Below is a small trained network, with its code and all its weights. Each question gives an input and a class and asks what happens when units are switched off, that is, made to give their printed mean instead of their output.

import numpy as np


def w(rows, s, z=0):
    codes = np.array(rows[::2]) - 128.0
    scale = np.full(codes.shape[1], s)
    scale[-1] = z or s
    return codes * scale


def norm(h):
    return h / np.sqrt((h * h).mean(-1, keepdims=True) + 1e-5)


def f(y):
    return y / 2 * (1 + np.tanh(0.7978845608 * (y + 0.044715 * y**3)))


def log_softmax(a):
    a = a - a.max(-1, keepdims=True)
    return a - np.log(np.exp(a).sum(-1, keepdims=True))


def net(x, mask):
    res = np.array(x, float).reshape(1, 6) / 4 @ E
    u = 0
    for l in range(2):
        y = f(norm(res) @ A[l][:, :-1].T + A[l][:, -1])
        res = res + np.where(mask[u : u + 15], y, B[l][:, -1]) @ B[l][:, :-1]
        u += 15
    return log_softmax(norm(res)[-1] @ U[:, :-1].T + U[:, -1])


A, B = {}, {}
E = w([
[116,54,139,173,106,115,255,68,130],'x0',
[82,133,98,124,167,155,134,123,132],'x1',
[160,214,227,110,161,191,144,94,176],'x2',
[113,141,125,203,214,71,67,47,184],'x3',
[188,57,140,49,198,159,125,62,95],'x4',
[145,144,108,199,149,192,79,73,15],'x5',
],0.0045)
A[0] = w([
[166,26,10,161,119,87,101,195,89,150],'0.n1',
[83,56,137,35,240,89,105,62,78,76],'0.n2',
[87,157,142,118,169,26,44,14,181,67],'0.n3',
[138,211,244,122,187,156,185,155,119,130],'0.n4',
[102,85,123,183,107,146,233,66,112,38],'0.n5',
[181,130,146,161,97,126,137,135,111,165],'0.n6',
[78,136,94,64,106,179,185,216,73,5],'0.n7',
[116,150,109,6,200,64,149,158,155,106],'0.n8',
[80,119,161,93,104,89,186,89,173,83],'0.n9',
[143,87,79,53,101,238,140,149,155,99],'0.n10',
[133,114,159,219,107,132,154,166,83,97],'0.n11',
[45,164,155,207,169,120,108,255,109,34],'0.n12',
[58,150,139,25,146,72,197,149,224,129],'0.n13',
[129,171,100,117,167,89,71,208,116,63],'0.n14',
[110,160,187,50,34,199,154,144,96,85],'0.n15',
],0.0053,0.0023)
B[0] = w([
[5,185,172,29,209,86,170,50,158,252],'0.n1',
[139,91,154,145,123,131,156,174,137,216],'0.n2',
[209,171,91,113,142,121,183,116,212,234],'0.n3',
[14,115,193,65,136,68,142,52,122,218],'0.n4',
[154,98,163,192,83,176,122,117,148,183],'0.n5',
[79,131,102,172,147,197,119,58,121,153],'0.n6',
[153,193,126,116,127,117,153,123,162,181],'0.n7',
[138,97,109,103,83,91,2,103,77,191],'0.n8',
[118,74,87,167,74,130,56,121,132,162],'0.n9',
[221,127,172,148,166,133,186,118,194,180],'0.n10',
[152,158,133,116,141,128,198,133,106,151],'0.n11',
[127,107,172,183,139,131,149,147,119,175],'0.n12',
[171,126,73,179,38,79,108,70,3,244],'0.n13',
[145,112,169,129,96,167,102,184,117,172],'0.n14',
[145,191,62,114,196,61,151,105,194,212],'0.n15',
],0.0058,0.0032)
A[1] = w([
[182,148,50,230,201,75,67,130,207,75],'1.n1',
[215,12,180,57,158,119,139,109,116,71],'1.n2',
[84,73,205,106,30,82,86,141,194,207],'1.n3',
[127,152,85,54,78,177,209,197,61,172],'1.n4',
[232,144,187,147,155,196,94,72,113,166],'1.n5',
[85,191,190,145,71,188,87,78,208,145],'1.n6',
[238,149,87,84,140,145,205,168,115,97],'1.n7',
[76,146,136,91,196,125,1,202,137,152],'1.n8',
[97,14,92,220,129,122,175,75,180,255],'1.n9',
[19,151,154,212,78,101,172,174,148,69],'1.n10',
[136,143,186,199,71,88,172,161,135,111],'1.n11',
[143,205,80,114,120,144,143,235,95,184],'1.n12',
[223,161,127,77,145,137,7,175,136,155],'1.n13',
[113,236,158,202,27,90,177,193,142,88],'1.n14',
[117,188,108,178,203,222,149,97,11,93],'1.n15',
],0.0062,0.0024)
B[1] = w([
[168,147,126,87,147,108,157,83,179,191],'1.n1',
[60,108,86,201,199,153,1,222,151,201],'1.n2',
[97,184,117,134,102,152,135,90,55,195],'1.n3',
[179,152,163,145,146,76,127,70,173,171],'1.n4',
[85,122,104,99,129,105,139,155,128,214],'1.n5',
[137,56,110,66,123,97,148,148,93,191],'1.n6',
[162,142,116,141,158,107,121,88,195,156],'1.n7',
[153,111,200,116,96,174,199,141,93,217],'1.n8',
[169,183,170,99,100,172,149,162,116,253],'1.n9',
[138,65,161,66,180,175,63,157,140,190],'1.n10',
[152,119,98,112,151,165,95,204,122,165],'1.n11',
[164,112,130,113,128,170,144,64,151,172],'1.n12',
[116,100,118,215,88,169,204,142,123,225],'1.n13',
[96,85,88,183,216,118,77,127,154,220],'1.n14',
[132,151,49,142,30,34,61,139,123,210],'1.n15',
],0.0075,0.0048)
U = w([
[216,175,101,120,188,94,175,79,226,181],'0',
[95,63,98,170,220,185,20,199,139,115],'1',
[136,171,57,154,46,66,76,116,61,143],'2',
[32,141,195,38,169,98,173,94,78,167],'3',
[191,104,178,182,85,250,212,173,101,9],'4',
],0.012,0.0015)

Each question gives the input, the list of numbers given to net, and the class t.
The units are the neurons (one row each of A and B). Each row of codes is followed by its name. A weight is (code - 128) times the scale printed after its matrix; where a second scale follows, it is the last column's (A, B and U).
mask holds one flag per neuron, layer by layer. A switched-off neuron (its flag False) gives its mean, the last column of its row in B, instead of its output. The means were averaged over made-up inputs and are rounded, as every weight is.
A unit's drop is (log p(t) with every unit on - log p(t) with that unit switched off) / (log p(t) with every unit on - log p(t) with every unit switched off).
The circuit of an input: a set's keep is (log p(t) with only the set's units on - log p(t) with every unit switched off) / (log p(t) with every unit on - log p(t) with every unit switched off). Starting from the 12 units with the biggest drops (on a tie, the unit counted first), units are removed one at a time, each time the one whose removal leaves the highest keep (on an exact tie, the one counted first), for as long as the keep stays at least 0.8.
circuit, biggest first: the units of the circuit, biggest drop first
most important unit: the unit with the biggest drop
top k neurons: the k neurons with the biggest drops, biggest first
k most important neurons of layer l: the k neurons of layer l with the biggest drops, biggest first
input [1,3,8,0,8,6], class 1: top 2 neurons => 1.n2; 0.n1
input [-8,4,8,2,3,-8], class 2: top neuron => 0.n13
input [3,-1,-5,-2,-2,-7], class 2: top 2 neurons => 0.n13; 0.n4
input [8,8,-4,0,-1,4], class 4: top 2 neurons => 0.n5; 1.n9
input [-7,2,3,7,3,6], class 0: top 2 neurons => 0.n3; 1.n1
input [4,2,4,-3,-1,-2], class 3: 2 most important neurons of layer 1 => 1.n15; 1.n13
input [2,1,-1,5,3,8], class 2: top 2 neurons => 1.n15; 0.n15
input [-2,4,3,-4,1,-2], class 0: top 2 neurons => 0.n15; 0.n10
input [2,-2,6,-5,4,-1], class 3: 3 most important neurons of layer 0 => 0.n4; 0.n3; 0.n11
input [5,1,-7,4,6,4], class 3: top 2 neurons => 0.n1; 1.n14
input [4,-5,1,-6,-6,2], class 0: circuit, biggest first => 0.n15; 1.n4
input [1,6,5,-8,8,3], class 0: circuit, biggest first => 0.n15; 1.n7
input [8,-4,-1,2,-8,7], class 1: top 2 neurons => 1.n14; 1.n10
input [2,-5,7,-6,-6,6], class 3: most important unit => 0.n4
input [8,7,1,-2,4,-5], class 4: top 2 neurons => 1.n9; 1.n15
input [3,1,2,6,-7,1], class 1: 4 most important neurons of layer 0 => 0.n15; 0.n10; 0.n12; 0.n1
input [-6,1,5,0,-2,-1], class 4: top 2 neurons => 0.n1; 1.n8
input [6,-1,8,-3,-1,6], class 3: top 2 neurons => 0.n4; 0.n13
input [4,-2,8,-5,4,-8], class 2: top 3 neurons => 0.n13; 0.n1; 0.n9
input [1,4,-8,-8,8,-7], class 0: top 4 neurons => 1.n4; 0.n7; 0.n10; 0.n4
input [-2,-6,7,4,-2,-8], class 2: most important unit => 0.n13
input [0,-7,6,-3,-6,-6], class 1: 2 most important neurons of layer 0 => 0.n1; 0.n3
input [7,-2,-2,0,7,0], class 1: 3 most important neurons of layer 1 => 1.n2; 1.n8; 1.n13
input [-4,5,4,5,-3,-7], class 2: 3 most important neurons of layer 0 => 0.n13; 0.n8; 0.n15
input [6,-5,5,2,-8,-3], class 1: 2 most important neurons of layer 1 => 1.n14; 1.n10
input [-4,5,-5,7,7,5], class 0: 3 most important neurons of layer 0 => 0.n3; 0.n4; 0.n8
input [-7,-1,-7,-2,-8,1], class 1: circuit, biggest first => 1.n14
